Known rows:
[ -3   6 -18 -10  -4   0   6   2 -15 -13 -20 -18   0 -14   5  -1  -6 -35
  -7  -2 -12  24  15 -34  -4 -27  53 -24  -4  11   5   0  12   1  -3  10]: AV
[ -9  -4 -30 -22   3 -33  -5   8  16   8   3   8   6 -21 -29  15 -27   3
 -17   4 -15 -12   3  11  -3 -24  24   5  10 -19   9  27  -7   0 -13  26]: U
[ -1 -15   7 -39 -15  -5  28  15 -35  25   0   3   6 -10 -14   7 -12  -6
  -1   1  11 -32  -6  10  25 -10  27   1  -6  30  -8  19  -4   9  13  26]: BL
[ 41   0 -31  36 -10   8  18   1  94   5   5  12  -4   9 -15 -13   4 -34
 -43 -12   0 -14  11  21   5  11  41  22  -4 -26  37   7   6  49  38  25]: BU
[-19 -12  -2 -24 -21   9   8  11 -33  10 -16  11  17  -9   8   0  -6 -10
   6  18  -6 -28   1  -2  16 -11  -3 -23  16  -3 -25  24 -16 -22   2   6]: BW
[ -5  -5 -28 -18  -4 -12   8   9 -22  19  18   9   8  -9 -36  16 -16   2
 -23   8  12   2  -8  18  -3  -9  33  13   4   7   1  20  16  21  -8  47]: AN
[  8  -2 -48 -15 -18  -6   1   5  -5  -3   9 -11  -7  12 -12   7   1 -46
 -13  -6  13 -10  -6 -16   7  13  38   1   2   6   2   8  14  11  10  22]: D
[-50   4  -8 -36 -11  15  -1   5  15   9  13   6  48  -5  -7  17  -9 -55
  57  10  24  -9 -17  -8  -5  14  40 -57  21  -5 -33   1  -5 -32 -26 -53]: BP
[-54  -9 -63   3   1 -38  39 -21 -70 -26 -48  41  12   4   4  12  12 -15
 -49  21 -52  -5   7  -2 -14  18 -32 -38  37  27   6  -1   1 -78  44   9]: AI
[ -5  -6 -29 -18  -5 -12   9   8 -22  18  17  10   8  -9 -36  16 -16   1
 -24   9  12   2  -8  17  -3  -9  33  13   5   5   0  19  15  21  -7  48]: BO
[  1  27 -73 -43 -39 -12 -23  25  -7 -12  28 -41 -56  51 -14  32   4 -13
 -27   3  18 -36 -18 -12  19  54 -11 -19 -30 -22 -29  21   6  -9 -10  17]: N
[ -8 -12  -3 -46 -11 -29   9   9  -2  10 -11  -4  -5 -13  -9   8 -21  -6
   1   1 -16 -48   1   0  26 -19  12  -9  -1   0  -5  28 -25 -22   9   9]: AG
[-10   7 -16  -7  -1  -2  10  -7   0 -12 -14 -14   4 -12  -1   1  -3 -38
  -7   0 -12  21  12 -28  -2 -19  52 -32  -4   7   5  -3  10 -11   3   6]: AC
[-22  15 -34 -11 -16   2   3  27  -8  -5 -23   5   6   3  16  14  -3  -4
 -11   8 -15 -12   9   3  -9  14 -13 -26   5  -6  -7  13  -8  -4  -3 -18]: V
[ 18  -9   3 -12 -10 -17  13   8  69  13  -9   4  -9  -9 -11  -4 -19   0
 -20  -4 -21 -54  10  22  26 -15  11   3  -8 -29  13  29 -32   2  23  12]: AT
[ 21  10 -10  39   0  12  15 -13  92 -10 -10  -1  -4  -3  -4 -16   0 -29
 -36  -4 -20  11  24   0  -1 -13  50 -16 -13 -34  27  -1   2  16  25  12]: AP
[-25  -5 -30  -7  -7   1  -8   8 -29   5   0  19  27 -16 -11  10 -13  -1
 -10  24  -4   8   1   5 -12 -17  10 -10  28 -18 -15  24   4  -4 -23  23]: AW
[  1 -14   4 -37 -17  -6  26  13 -29  24   1   2   2  -6 -16   6 -11  -6
  -5   2  11 -32  -7  11  26  -7  24   0  -7  24  -9  19  -3   6  15  28]: AS
[ -6  11 -27 -41  -6 -32  25   2  -5   6 -30  15   9 -12 -23  27 -30 -15
  38 -12   0  -5   0  -6 -12 -33  23  24   6  -3  12  18 -40   7 -13  -2]: AB
[-15  -5 -40  -2 -14   6  -3   6 -16 -11 -19  10  23  -6  15  -1   2 -47
   2   7  -9   2   7 -23  -8  -3  21 -20  30  -5  -4  10   3 -10  -1  -5]: K
[ -7 -12  -4 -46 -12 -29   8   9  -2  10 -11  -4  -5 -13  -9   9 -21  -6
   1   0 -16 -49   1  -1  26 -18  12 -10  -2  -1  -6  27 -25 -23   8   8]: AY
[ 28  12 -40 -31 -23  -5  19  25 -64   9 -26  -1  -8  -1 -10  18 -19  -7
  14 -14  23  17   3 -17  -9 -33  26  58  -6  15  11  23 -14  67 -16  41]: BQ
[-26  -5 -29  -8  -8   2  -7   8 -30   5  -1  19  28 -16 -11  10 -13   0
 -10  24  -4   9   1   5 -14 -16   9 -11  27 -18 -14  24   4  -5 -22  23]: AK
[ -5  14 -92 -30 -26 -48  -2 -34  -1 -31  -5  -1 -45  41 -36  33  -4 -30
  -7   5  -7 -27 -16 -27   9  11 -17   7   7 -53 -11  25 -37 -61   6  30]: BY
[-21  34 -68 -28 -27 -17 -21  -5  -7 -36  12 -46 -64  47  -8  28   9 -12
 -39  16 -11 -15  -7 -32  15  39 -14 -59 -33 -37 -35  11   3 -62  -6  16]: AQ
[-20   5  -7 -10   6  -7   6  -5 -11   4   6  -2   6 -20 -26  11 -18   7
 -20  16  -7  26   6   0  -8 -32  41 -23  -6  -8  -6  10  10  -7 -18  36]: O
[   2   15  -44  -34  -27    6  -23   73 -104   -8  -51  -24   -5  -18
   52    8  -12    9   -6   -1  -17    9   26  -35  -15  -24  -11   10
    3   26   -3   29    3   53  -34    6]: BG

Facts:
A -ζ-> 440; AA -ζ-> 612; AB -ζ-> 888
AC -ζ-> 440; AD -ζ-> 462; AE -ζ-> 888
AF -ζ-> 888; AG -ζ-> 612; AH -ζ-> 440
AI -ζ-> 462; AJ -ζ-> 845; AK -ζ-> 845
AL -ζ-> 612; AM -ζ-> 612; AN -ζ-> 845
AO -ζ-> 440; AP -ζ-> 440; AQ -ζ-> 462
AR -ζ-> 845; AS -ζ-> 612; AT -ζ-> 612
AU -ζ-> 612; AV -ζ-> 440; AW -ζ-> 845
AX -ζ-> 612; AY -ζ-> 612; AZ -ζ-> 845
B -ζ-> 440; BA -ζ-> 440; BB -ζ-> 612
BC -ζ-> 888; BD -ζ-> 612; BE -ζ-> 845
BF -ζ-> 462; BG -ζ-> 462; BH -ζ-> 612
BI -ζ-> 462; BK -ζ-> 612; BL -ζ-> 612
BM -ζ-> 612; BN -ζ-> 462; BO -ζ-> 845
BP -ζ-> 440; BQ -ζ-> 888; BR -ζ-> 612
BS -ζ-> 888; BT -ζ-> 440; BU -ζ-> 440
BV -ζ-> 440; BW -ζ-> 612; BX -ζ-> 612
BY -ζ-> 888; BZ -ζ-> 612; C -ζ-> 888
D -ζ-> 440; E -ζ-> 440; F -ζ-> 612
G -ζ-> 888; H -ζ-> 440; I -ζ-> 888
J -ζ-> 440; K -ζ-> 440; L -ζ-> 612
M -ζ-> 440; N -ζ-> 462; O -ζ-> 845
P -ζ-> 440; Q -ζ-> 845; R -ζ-> 845
S -ζ-> 612; T -ζ-> 462; U -ζ-> 845
V -ζ-> 462; W -ζ-> 845; X -ζ-> 440
Y -ζ-> 845; Z -ζ-> 612; AA -ε-> AO
AB -ε-> BC; AC -ε-> G; AD -ε-> BL
AF -ε-> AP; AH -ε-> O; AI -ε-> J
AJ -ε-> AI; AL -ε-> BF; AM -ε-> AQ
AN -ε-> BR; AO -ε-> W; AP -ε-> AT
AQ -ε-> BY; AR -ε-> BB; AT -ε-> AU
AU -ε-> U; AW -ε-> AE; AX -ε-> M
AY -ε-> P; BA -ε-> BG; BB -ε-> AV
BC -ε-> AS; BD -ε-> E; BE -ε-> BT
BF -ε-> BP; BG -ε-> AR; BH -ε-> AZ
BI -ε-> AB; BK -ε-> AC; BL -ε-> BI
BM -ε-> BN; BN -ε-> AL; BP -ε-> F
BQ -ε-> BA; BR -ε-> L; BS -ε-> AW
BT -ε-> Q; BU -ε-> AF; BV -ε-> BQ
BX -ε-> BH; BY -ε-> BZ; BZ -ε-> AJ
D -ε-> T; E -ε-> H; F -ε-> B
I -ε-> A; J -ε-> BX; K -ε-> BE
L -ε-> AK; M -ε-> Z; N -ε-> AM
P -ε-> Y; R -ε-> S; S -ε-> BW
T -ε-> N; V -ε-> AA; W -ε-> BU
Z -ε-> BD

Rows, some named above:
[  0  27 -74 -42 -38 -12 -24  24  -7 -12  29 -42 -56  50 -13  32   4 -12
 -26   3  18 -37 -19 -13  19  54 -11 -18 -29 -21 -30  22   6  -9  -9  18]	N
[   2   14  -42  -34  -27    6  -23   73 -103   -7  -51  -24   -4  -17
   52    8  -12    9   -6   -2  -17   10   26  -36  -16  -24  -11    9
    3   26   -3   29    5   53  -33    6]	BG
[-19  -9 -33 -25   8 -42   3   1  -8   5  -4  14  11 -24 -29  18 -27   1
 -19   7 -21 -10   2   9  -6 -28  23   3  17  -4  11  23  -4 -16  -6  29]	AZ
[-36 -18 -36  19  21 -38  55 -55 -45 -30 -45  31  15 -16 -12  -5   9 -46
 -48   9 -52  29  15 -24 -11 -21  38 -38  26  40  27 -19  17 -74  57  31]	J
[-51   5  -9 -36 -11  15  -1   4  14   9  13   6  46  -5  -7  18  -9 -56
  56   9  25 -10 -17  -9  -5  15  39 -57  21  -3 -33   1  -6 -31 -26 -52]	BP
[ 14  -2 -41 -42  -8 -29 -29  47 -67   3 -20 -21  -6 -37   4  11 -34  15
 -15  -4 -19   7  19 -23  -8 -57  26  36   6   8  13  41   4  50 -39  47]	AR
[ 17 -12   5 -13 -17   2  28  10  18  23   5   7  -4  -1 -18  -1  -7  -4
 -21   1   6 -39  -2  24  28  -3  21   7 -12   1   2  21  -9  21  26  31]	AU
[ 12  10  -3  35   6   7   9 -11  83   5  11   9  -3 -12 -29  -5 -14  14
 -51  13 -15  18  18  27  -4 -23  37  -7 -16 -53  17  13   2  21   3  40]	W
[ 11  -1 -36  34 -14  18   0   2  59  -9 -15  19  17   1  12 -14   7 -39
 -23   5 -14  -5  17   0  -6   3  18  -6  22 -39  14  12  -3  13  16  -1]	AO
[ 14  -3 -48 -14 -24  13 -28  45 -86 -14 -43 -16  11 -22  46  -9  -3 -33
   1  -2 -12  19  25 -53 -12 -35  20  16  26  16   4  26  14  46 -23  17]	BA
[-22  14 -33 -12 -16   1   3  27  -7  -4 -23   5   6   2  16  14  -3  -4
 -11   9 -15 -11   9   3  -9  15 -13 -27   5  -7  -6  14  -7  -5  -3 -17]	V
[-22  -8  22 -58 -15   0  27  11  -5  36  24  -1  15  -2 -30  20 -17 -14
  30   5  33 -41 -23  19  29   7  36 -26 -14  20 -29  13  -9 -10  -2  -2]	F
[-17  35 -39 -32 -21  -6 -15  14   1 -19   6 -45 -45  28  -1  25  -2  -4
 -19   8  -3  -6   0 -23   7  22   3 -50 -38 -22 -26   9   0 -28 -17   1]	T
[-24  -2 -31 -11 -13   8  -3   6 -10  -5 -12   9  29  -7   8   3   0 -47
  16   7  -1   0   1 -20  -7   0  25 -28  28  -4 -10   7   1 -14  -6 -16]	B
[ 19 -11   3 -11 -19   2  26   9  23  22   7   6  -7   2 -18  -1  -8  -2
 -24   1   6 -39  -2  24  28   0  20   8 -12  -3   2  21  -9  21  27  32]	AA
[-22  -8  23 -59 -16   2  27  10  -6  36  24   0  16  -3 -31  20 -18 -13
  30   5  34 -41 -24  20  28   7  35 -26 -13  21 -29  14 -10 -10  -2  -2]	F
[-10  -3 -30 -23   2 -34  -5   8  16   7   4   6   6 -20 -28  16 -28   4
 -17   4 -16 -13   3  11  -3 -24  26   6   8 -19   9  27  -7  -1 -12  26]	U
[ 29  12 -40 -31 -24  -5  19  26 -62   9 -25   0  -8  -1 -10  19 -18  -7
  15 -13  23  17   3 -16 -10 -33  27  56  -4  16  11  24 -13  67 -16  41]	BQ
[-27 -10   5 -31 -21  10   7   9 -23  13  -6  10  22  -7   3   4  -8 -12
  18  19   1 -31  -5   2  17  -4   1 -35  14  -6 -33  22 -18 -29  -4  -6]	BM
[-23  -2 -31 -11 -13   9  -2   5 -10  -5 -12   9  30  -6   9   3  -1 -47
  15   8  -1   0   2 -20  -8   1  25 -28  28  -2 -10   8   2 -14  -6 -16]	B
[-43  -3  28 -81  -9 -20  11   8  31  30  21  -7  18 -13 -30  28 -32 -17
  57   3  17 -59 -23  13  28   0  31 -48 -10  -1 -34  18 -34 -46 -18 -39]	AL
[-54  20 -12 -45 -14   5   4  28  -3  10   0   2  25   2   2  31 -12 -12
  33  12  10 -19 -11   7  -9  26   2 -55   0   2 -32   6 -15 -25 -27 -52]	BN
[  1 -12  -7 -32 -27  12  -7  38 -80   7 -32  -6   9 -20  30  -4 -10  -1
   4  11  -8 -16  13 -23  13 -34  -3   1  14  12 -19  34  -9  17 -13  21]	BB
[-22 -27  -8 -33   3 -50  39 -14 -31   5 -33  23   9 -22 -14   5 -16 -10
 -18   3 -40 -40   5   4  19 -25   8 -11  18  26  13  16 -21 -52  38  20]	BH
[-36 -19 -36  19  20 -38  54 -54 -45 -29 -44  31  16 -17 -12  -6  10 -46
 -48   9 -52  30  15 -24 -10 -21  37 -38  27  42  28 -20  18 -73  57  30]	J
[-25  -9 -29 -15 -13 -26  20 -44 -38 -23  -7  -6 -33  18 -19   4  10 -16
 -47  25 -29 -21  -5 -21  31   0  -2 -52  -4  -9 -25  10  -3 -93  35  46]	BZ
[-37 -24   9  -6  13 -31  62 -41 -55  -5 -39  29  12 -23 -15  -5  -2  -7
 -37  17 -44  -1  12  -2  13 -33  20 -39   9  41   5  -4  -3 -72  51  36]	BX
[-69  23   1 -59 -13   9   5  27   8  17  12   1  35   1  -5  39 -17 -16
  57  12  24 -24 -20  13  -7  33  10 -71  -3   3 -43   3 -17 -34 -37 -72]	BF
[ 34  18 -31  15  -9 -16  25  -8 111   2 -19  25 -11   7 -28   8 -21  -7
  -6 -14 -11 -18  14  26  -4 -17  13  41  -4 -63  36  22 -50  32  15  10]	AF
[-24 -22 -68   2   3 -45  30 -38 -56  -9   6  33  -3   7 -48  14   3 -11
 -67  22 -18   0 -13  11   0   7   8   1  28  13   7  10  23 -51  36  76]	AJ
[-51   5  -8 -37 -12  15   0   5  15   9  13   7  47  -5  -7  19  -8 -56
  57   9  26 -10 -16  -9  -5  15  39 -57  21  -4 -33   1  -6 -32 -25 -52]	BP
[-24 -22 -67   1   2 -46  29 -39 -58  -8   6  33  -3   8 -48  15   3 -11
 -68  22 -18   0 -13  11   0   7   8   2  27  13   7  10  23 -51  36  76]	AJ

